Below are the code and all the weights of a small trained network. Each question names an input and a target symbol and asks about switching units off, where a switched-off unit gives its printed mean instead of its output.

import numpy as np


def w(rows, s, z=0):
    codes = np.array(rows[::2]) - 128.0
    scale = np.full(codes.shape[1], s)
    scale[-1] = z or s
    return codes * scale


def f(y):
    return y / 2 * (1 + np.tanh(0.7978845608 * (y + 0.044715 * y**3)))


def softmax(a):
    e = np.exp(a - a.max(-1, keepdims=True))
    return e / e.sum(-1, keepdims=True)


def log_softmax(a):
    a = a - a.max(-1, keepdims=True)
    return a - np.log(np.exp(a).sum(-1, keepdims=True))


def net(x, mask):
    ids = ['αγδεηθλμξπστφω'.index(c) for c in x.split()]
    T = len(ids)
    res = E[ids] + P[:T]
    r = res
    for j in range(2):
        rows = slice(2 * j, 2 * j + 2)
        q, k, v = (r @ M[0][rows].T for M in (Q, K, V))
        z = softmax(np.where(np.tri(T) > 0, q @ k.T / 2**0.5, -1e9)) @ v
        o = O[0][rows]
        res = res + np.where(mask[j], z, o[:, -1]) @ o[:, :-1]
    y = f(res @ A[0][:, :-1].T + A[0][:, -1])
    res = res + np.where(mask[2:10], y, B[0][:, -1]) @ B[0][:, :-1]
    return log_softmax(res[-1] @ U[:, :-1].T + U[:, -1])


Q, K, V, O, A, B = {}, {}, {}, {}, {}, {}
E = w([
[157,90,110,153,36],'α',
[103,208,109,61,189],'γ',
[158,179,29,108,140],'δ',
[152,87,106,162,44],'ε',
[63,44,176,96,116],'η',
[111,115,145,171,198],'θ',
[81,120,88,168,103],'λ',
[95,177,93,110,69],'μ',
[76,149,90,126,70],'ξ',
[49,151,153,97,106],'π',
[98,94,75,184,164],'σ',
[199,202,41,255,129],'τ',
[101,161,229,68,186],'φ',
[144,124,251,125,121],'ω',
],0.021)
P = w([
[84,15,2,78,151],'0',
[122,72,19,122,155],'1',
[117,82,51,120,136],'2',
[118,103,76,125,125],'3',
[116,119,101,126,111],'4',
[114,130,121,128,99],'5',
[113,147,140,133,90],'6',
[111,158,161,132,79],'7',
[108,169,179,131,68],'8',
[109,184,197,137,60],'9',
[108,196,215,143,50],'10',
[102,208,235,136,42],'11',
],0.0088)
Q[0] = w([
[99,86,107,252,51],'head 0',
[179,189,59,72,51],'head 0',
[185,75,130,98,207],'head 1',
[169,167,95,49,179],'head 1',
],0.022)
K[0] = w([
[52,102,119,251,63],'head 0',
[141,209,50,68,32],'head 0',
[130,79,91,86,218],'head 1',
[213,131,86,41,128],'head 1',
],0.019)
V[0] = w([
[247,172,228,182,110],'head 0',
[157,10,43,145,244],'head 0',
[112,127,169,254,210],'head 1',
[79,205,219,96,223],'head 1',
],0.0071)
O[0] = w([
[82,47,99,97,83,1],'head 0',
[94,145,201,110,37,141],'head 0',
[152,191,28,113,91,68],'head 1',
[223,198,88,2,180,45],'head 1',
],0.0061,0.0051)
A[0] = w([
[159,81,151,161,206,140],'neuron 0',
[82,159,42,134,88,170],'neuron 1',
[119,90,3,179,249,124],'neuron 2',
[180,200,51,195,114,175],'neuron 3',
[161,158,100,195,82,60],'neuron 4',
[83,176,99,179,90,216],'neuron 5',
[187,108,80,125,123,169],'neuron 6',
[42,153,130,112,153,1],'neuron 7',
],0.019,0.0026)
B[0] = w([
[108,155,132,80,98,135],'neuron 0',
[123,160,97,98,76,213],'neuron 1',
[153,110,111,132,5,183],'neuron 2',
[118,112,169,124,203,224],'neuron 3',
[157,122,88,142,160,210],'neuron 4',
[121,133,187,114,139,250],'neuron 5',
[93,150,93,126,103,138],'neuron 6',
[159,106,86,149,142,182],'neuron 7',
],0.034,0.016)
U = w([
[77,8,145,97,130,106],'α',
[150,125,128,125,132,86],'γ',
[150,121,127,138,132,135],'δ',
[87,156,199,127,134,248],'ε',
[148,124,124,127,134,101],'η',
[150,135,118,116,140,129],'θ',
[163,151,161,103,162,103],'λ',
[131,104,129,128,149,58],'μ',
[103,129,148,132,174,74],'ξ',
[134,115,71,136,147,134],'π',
[154,136,126,133,131,103],'σ',
[105,164,176,91,22,140],'τ',
[201,121,101,130,100,3],'φ',
[115,140,63,34,147,59],'ω',
],0.014,0.0057)

Each question gives the input, a string of symbols that net reads in full, and the target symbol t.
The units are the heads (2 rows each of Q, K, V and O) and the neurons (one row each of A and B). Each row of codes is followed by its name. A weight is (code - 128) times the scale printed after its matrix; where a second scale follows, it is the last column's (O, A, B and U).
mask holds one flag per unit, heads first, then neurons. A switched-off unit (its flag False) gives its mean, the last column of its rows in O or B, instead of its output. The means were averaged over made-up inputs and are rounded, as every weight is.
A unit's drop is (log p(t) with every unit on - log p(t) with that unit switched off) / (log p(t) with every unit on - log p(t) with every unit switched off).
The circuit of an input: a set's keep is (log p(t) with only the set's units on - log p(t) with every unit switched off) / (log p(t) with every unit on - log p(t) with every unit switched off). Starting from all 10 units, units are removed one at a time, each time the one whose removal leaves the highest keep (on an exact tie, the one counted first), for as long as the keep stays at least 0.8.
units of the circuit, in order: the units of the circuit, biggest drop first
top k neurons: the k neurons with the biggest drops, biggest first
heads that matter: for each layer, one digit per head in row order, 1 if its drop is at least 0.15 and else 0, layers parted by /
input μ ε τ δ μ τ α φ, target ω: heads that matter : 10
input φ σ ε π σ λ π η π γ, target φ: units of the circuit, in order : [head 0; neuron 7; neuron 2]
input μ φ π γ α γ ξ α γ, target π: units of the circuit, in order : [neuron 5; neuron 7]
input τ π λ π ε δ λ ε ω α, target ω: heads that matter : 11
input η α μ θ ε ε σ τ τ ω ε δ, target τ: top 3 neurons : [neuron 2; neuron 1; neuron 7]
input τ ω ε π δ γ, target φ: units of the circuit, in order : [neuron 7; head 0; neuron 2]
input τ δ π ω μ ε π θ, target τ: heads that matter : 00
input μ δ φ σ σ δ, target ε: units of the circuit, in order : [neuron 7; neuron 3]
input α θ α τ η π ξ φ, target ω: top 2 neurons : [neuron 0; neuron 5]
input τ τ ω σ γ γ δ, target τ: units of the circuit, in order : [neuron 2]
input λ ω π, target ω: units of the circuit, in order : [neuron 2; head 1; neuron 3]
input δ δ α α θ μ τ, target λ: units of the circuit, in order : [neuron 3; neuron 4; neuron 2]
input ω ε φ η λ ε, target λ: top 4 neurons : [neuron 4; neuron 2; neuron 5; neuron 7]
input σ θ α θ, target ε: units of the circuit, in order : [head 0; neuron 2; neuron 4]
input ξ λ γ λ σ γ μ π μ, target ε: units of the circuit, in order : [neuron 2]
input ω ω γ α λ σ δ λ γ μ σ δ, target ε: units of the circuit, in order : [neuron 3; neuron 7]
input η δ θ φ θ, target ε: top 3 neurons : [neuron 2; neuron 1; neuron 4]
input σ π η δ σ, target ε: top 2 neurons : [neuron 5; neuron 7]
input π γ φ π δ λ λ ε ξ θ, target τ: top 3 neurons : [neuron 3; neuron 4; neuron 0]
input ε π λ ε, target λ: heads that matter : 11
input λ τ π, target τ: units of the circuit, in order : [neuron 3]
input μ δ ξ μ π μ η σ λ ξ, target ε: top 3 neurons : [neuron 2; neuron 5; neuron 4]
input μ η τ η ω, target τ: top 4 neurons : [neuron 3; neuron 4; neuron 0; neuron 5]
input μ π σ ω, target τ: top 4 neurons : [neuron 3; neuron 4; neuron 0; neuron 7]
input δ π ε ξ ε π μ τ, target λ: top 4 neurons : [neuron 3; neuron 4; neuron 5; neuron 2]
input σ τ μ η τ α φ π θ ξ ξ ε, target ξ: top 2 neurons : [neuron 2; neuron 1]
input τ π π π, target π: units of the circuit, in order : [neuron 7]
